Here is a tiny trained network, its code and every weight. The questions are about switching its units off for an input and a class, where a switched-off unit gives its printed mean instead of its output.

import numpy as np


def w(rows, s, z=0):
    codes = np.array(rows[::2]) - 128.0
    scale = np.full(codes.shape[1], s)
    scale[-1] = z or s
    return codes * scale


def norm(h):
    return h / np.sqrt((h * h).mean(-1, keepdims=True) + 1e-5)


def f(y):
    return y / 2 * (1 + np.tanh(0.7978845608 * (y + 0.044715 * y**3)))


def log_softmax(a):
    a = a - a.max(-1, keepdims=True)
    return a - np.log(np.exp(a).sum(-1, keepdims=True))


def net(x, mask):
    res = np.array(x, float).reshape(1, 8) / 4 @ E
    u = 0
    for l in range(3):
        y = f(norm(res) @ A[l][:, :-1].T + A[l][:, -1])
        res = res + np.where(mask[u : u + 3], y, B[l][:, -1]) @ B[l][:, :-1]
        u += 3
    return log_softmax(norm(res)[-1] @ U[:, :-1].T + U[:, -1])


A, B = {}, {}
E = w([
[137,206,210],'x0',
[255,107,132],'x1',
[128,130,129],'x2',
[127,131,125],'x3',
[130,128,127],'x4',
[132,128,128],'x5',
[127,128,130],'x6',
[113,62,179],'x7',
],0.0041)
A[0] = w([
[81,29,251,4],'L0N1',
[103,148,182,40],'L0N2',
[109,2,237,62],'L0N3',
],0.0074,0.0042)
B[0] = w([
[100,228,109,194],'L0N1',
[127,24,186,85],'L0N2',
[180,255,13,251],'L0N3',
],0.0062,0.0015)
A[1] = w([
[141,63,253,1],'L1N1',
[42,95,154,133],'L1N2',
[252,51,152,138],'L1N3',
],0.0051,0.0052)
B[1] = w([
[177,179,183,24],'L1N1',
[103,2,167,189],'L1N2',
[69,72,142,245],'L1N3',
],0.0054,0.0011)
A[2] = w([
[140,187,243,3],'L2N1',
[153,182,238,73],'L2N2',
[254,97,157,109],'L2N3',
],0.0085,0.0022)
B[2] = w([
[231,50,52,204],'L2N1',
[121,58,68,220],'L2N2',
[2,173,194,249],'L2N3',
],0.0083,0.002)
U = w([
[198,11,53,228],'0',
[18,118,240,144],'1',
[162,254,59,6],'2',
],0.0093,0.0026)

Each question gives the input, the list of numbers given to net, and the class t.
The units are the neurons (one row each of A and B). Each row of codes is followed by its name. A weight is (code - 128) times the scale printed after its matrix; where a second scale follows, it is the last column's (A, B and U).
mask holds one flag per neuron, layer by layer. A switched-off neuron (its flag False) gives its mean, the last column of its row in B, instead of its output. The means were averaged over made-up inputs and are rounded, as every weight is.
A unit's drop is (log p(t) with every unit on - log p(t) with that unit switched off) / (log p(t) with every unit on - log p(t) with every unit switched off).
The circuit of an input: a set's keep is (log p(t) with only the set's units on - log p(t) with every unit switched off) / (log p(t) with every unit on - log p(t) with every unit switched off). Starting from all 9 units, units are removed one at a time, each time the one whose removal leaves the highest keep (on an exact tie, the one counted first), for as long as the keep stays at least 0.8.
circuit, biggest first: the units of the circuit, biggest drop first
k most important neurons: the k neurons with the biggest drops, biggest first
k most important neurons of layer l: the k neurons of layer l with the biggest drops, biggest first
drop of u: that unit's drop, to one decimal
input [-3,-7,-2,-8,1,-1,1,8], class 2: circuit, biggest first : [L0N3; L0N1]
input [-3,8,3,4,-2,-1,3,-7], class 1: 2 most important neurons of layer 2 : [L2N3; L2N1]
input [-3,6,-7,-2,-1,-3,-5,-4], class 1: circuit, biggest first : [L2N3; L0N3]
input [0,7,-3,4,-8,5,-5,8], class 2: 3 most important neurons : [L0N3; L1N2; L0N1]
input [5,0,-1,-3,5,1,-6,4], class 0: 3 most important neurons : [L2N1; L0N2; L2N2]
input [3,4,7,-4,7,-1,0,-3], class 1: 3 most important neurons : [L2N3; L0N1; L0N3]
input [4,-4,3,0,3,-6,6,1], class 0: 2 most important neurons : [L2N3; L2N1]
input [3,-7,-3,8,6,0,-3,8], class 2: 4 most important neurons : [L0N3; L0N1; L2N3; L1N3]
input [6,8,0,-5,4,-8,-4,-2], class 1: 2 most important neurons : [L2N3; L0N1]
input [-3,2,3,-7,-1,1,7,5], class 2: circuit, biggest first : [L0N3]
input [6,6,1,0,-2,-7,-5,-4], class 0: 2 most important neurons of layer 2 : [L2N1; L2N2]
input [-6,8,-3,0,1,-8,-5,6], class 1: 3 most important neurons : [L2N3; L2N1; L2N2]
input [4,5,5,-1,-6,2,4,0], class 1: 2 most important neurons : [L2N3; L0N1]
input [-3,-1,6,-7,1,-5,-6,8], class 2: circuit, biggest first : [L0N3]
input [-1,3,-2,8,-8,3,-1,-2], class 1: 2 most important neurons : [L0N3; L2N1]
input [8,1,3,2,-2,-3,1,2], class 0: drop of L2N1 : 0.1
input [-1,-4,-6,-8,-6,6,3,5], class 2: drop of L0N3 : 0.7
input [-3,8,2,-7,-1,-5,1,3], class 1: drop of L2N3 : 0.7
